Below is a small trained network, with its code and all its weights. Each question gives an input and a target symbol and asks what happens when units are switched off, that is, made to give their printed mean instead of their output.

import numpy as np


def w(rows, s, z=0):
    codes = np.array(rows[::2]) - 128.0
    scale = np.full(codes.shape[1], s)
    scale[-1] = z or s
    return codes * scale


def f(y):
    return y / 2 * (1 + np.tanh(0.7978845608 * (y + 0.044715 * y**3)))


def softmax(a):
    e = np.exp(a - a.max(-1, keepdims=True))
    return e / e.sum(-1, keepdims=True)


def log_softmax(a):
    a = a - a.max(-1, keepdims=True)
    return a - np.log(np.exp(a).sum(-1, keepdims=True))


def net(x, mask):
    ids = ['αβγδεηλμξστφψω'.index(c) for c in x.split()]
    T = len(ids)
    res = E[ids] + P[:T]
    q, k, v = (res @ M[0].T for M in (Q, K, V))
    z = softmax(np.where(np.tri(T) > 0, q @ k.T / 3**0.5, -1e9)) @ v
    res = res + np.where(mask[0], z, O[0][:, -1]) @ O[0][:, :-1]
    y = f(res @ A[0][:, :-1].T + A[0][:, -1])
    res = res + np.where(mask[1:9], y, B[0][:, -1]) @ B[0][:, :-1]
    return log_softmax(res[-1] @ U[:, :-1].T + U[:, -1])


Q, K, V, O, A, B = {}, {}, {}, {}, {}, {}
E = w([
[139,169,85],'α',
[137,177,82],'β',
[188,178,189],'γ',
[151,140,204],'δ',
[127,149,211],'ε',
[152,140,205],'η',
[124,52,75],'λ',
[139,247,141],'μ',
[184,70,138],'ξ',
[153,143,201],'σ',
[2,136,198],'τ',
[89,185,156],'φ',
[162,175,86],'ψ',
[64,113,23],'ω',
],0.0094)
P = w([
[66,254,84],'0',
[109,121,154],'1',
[107,126,151],'2',
[103,136,149],'3',
[103,140,147],'4',
[101,147,141],'5',
],0.0061)
Q[0] = w([
[54,92,32],'head 1',
[176,3,153],'head 1',
[103,198,93],'head 1',
],0.026)
K[0] = w([
[55,93,18],'head 1',
[149,1,148],'head 1',
[90,196,107],'head 1',
],0.026)
V[0] = w([
[176,202,197],'head 1',
[214,142,4],'head 1',
[212,103,145],'head 1',
],0.014)
O[0] = w([
[199,135,174,198],'head 1',
[112,248,102,98],'head 1',
[168,155,79,3],'head 1',
],0.017,0.0052)
A[0] = w([
[157,172,224,63],'neuron 1',
[94,200,147,194],'neuron 2',
[112,150,49,52],'neuron 3',
[173,138,176,86],'neuron 4',
[167,112,192,199],'neuron 5',
[72,105,169,91],'neuron 6',
[249,150,13,218],'neuron 7',
[122,114,149,254],'neuron 8',
],0.015,0.0055)
B[0] = w([
[226,119,79,219],'neuron 1',
[132,86,187,217],'neuron 2',
[132,101,44,158],'neuron 3',
[133,79,114,190],'neuron 4',
[58,141,109,254],'neuron 5',
[151,150,104,180],'neuron 6',
[131,252,124,151],'neuron 7',
[66,161,136,193],'neuron 8',
],0.029,0.014)
U = w([
[150,81,195,169],'α',
[158,64,207,176],'β',
[191,185,45,2],'γ',
[109,160,116,132],'δ',
[82,74,95,167],'ε',
[106,166,120,171],'η',
[97,160,184,148],'λ',
[232,41,65,71],'μ',
[90,233,177,137],'ξ',
[117,160,120,134],'σ',
[12,156,173,50],'τ',
[91,28,32,148],'φ',
[218,170,186,151],'ψ',
[46,71,254,125],'ω',
],0.0053,0.0054)

Each question gives the input, a string of symbols that net reads in full, and the target symbol t.
The units are the heads (3 rows each of Q, K, V and O) and the neurons (one row each of A and B). Each row of codes is followed by its name. A weight is (code - 128) times the scale printed after its matrix; where a second scale follows, it is the last column's (O, A, B and U).
mask holds one flag per unit, heads first, then neurons. A switched-off unit (its flag False) gives its mean, the last column of its rows in O or B, instead of its output. The means were averaged over made-up inputs and are rounded, as every weight is.
A unit's drop is (log p(t) with every unit on - log p(t) with that unit switched off) / (log p(t) with every unit on - log p(t) with every unit switched off).
The circuit of an input: a set's keep is (log p(t) with only the set's units on - log p(t) with every unit switched off) / (log p(t) with every unit on - log p(t) with every unit switched off). Starting from all 9 units, units are removed one at a time, each time the one whose removal leaves the highest keep (on an exact tie, the one counted first), for as long as the keep stays at least 0.8.
units of the circuit, in order: the units of the circuit, biggest drop first
k most important neurons: the k neurons with the biggest drops, biggest first
drop of u: that unit's drop, to one decimal
input μ ω ω β β β, target μ: units of the circuit, in order -> (head 1; neuron 1)
input β ω ξ ε δ α, target β: units of the circuit, in order -> (head 1; neuron 2; neuron 5)
input β ψ β ω λ ε, target φ: units of the circuit, in order -> (head 1; neuron 5; neuron 4)
input μ λ λ η ψ ψ, target μ: most important neuron -> (neuron 1)
input ω φ η η ω α, target ω: units of the circuit, in order -> (neuron 2; head 1)
input ξ ε δ α, target ξ: units of the circuit, in order -> (head 1; neuron 7; neuron 4)
input ω ψ ψ, target ω: units of the circuit, in order -> (neuron 1; neuron 2; head 1)
input τ λ α, target τ: 3 most important neurons -> (neuron 1; neuron 8; neuron 5)
input ω β γ α ε σ, target φ: units of the circuit, in order -> (neuron 5; head 1; neuron 4)
input τ β ω λ ω δ, target φ: 2 most important neurons -> (neuron 5; neuron 4)
input β ω β λ ψ ψ, target β: 3 most important neurons -> (neuron 2; neuron 5; neuron 6)
input ω δ μ τ γ τ, target ω: 2 most important neurons -> (neuron 2; neuron 1)
input ξ ψ ψ, target ξ: drop of head 1 -> 0.7
input γ τ ψ ψ, target γ: drop of head 1 -> 1.5
input ψ ξ φ ψ η ψ, target ψ: drop of neuron 2 -> 0.1
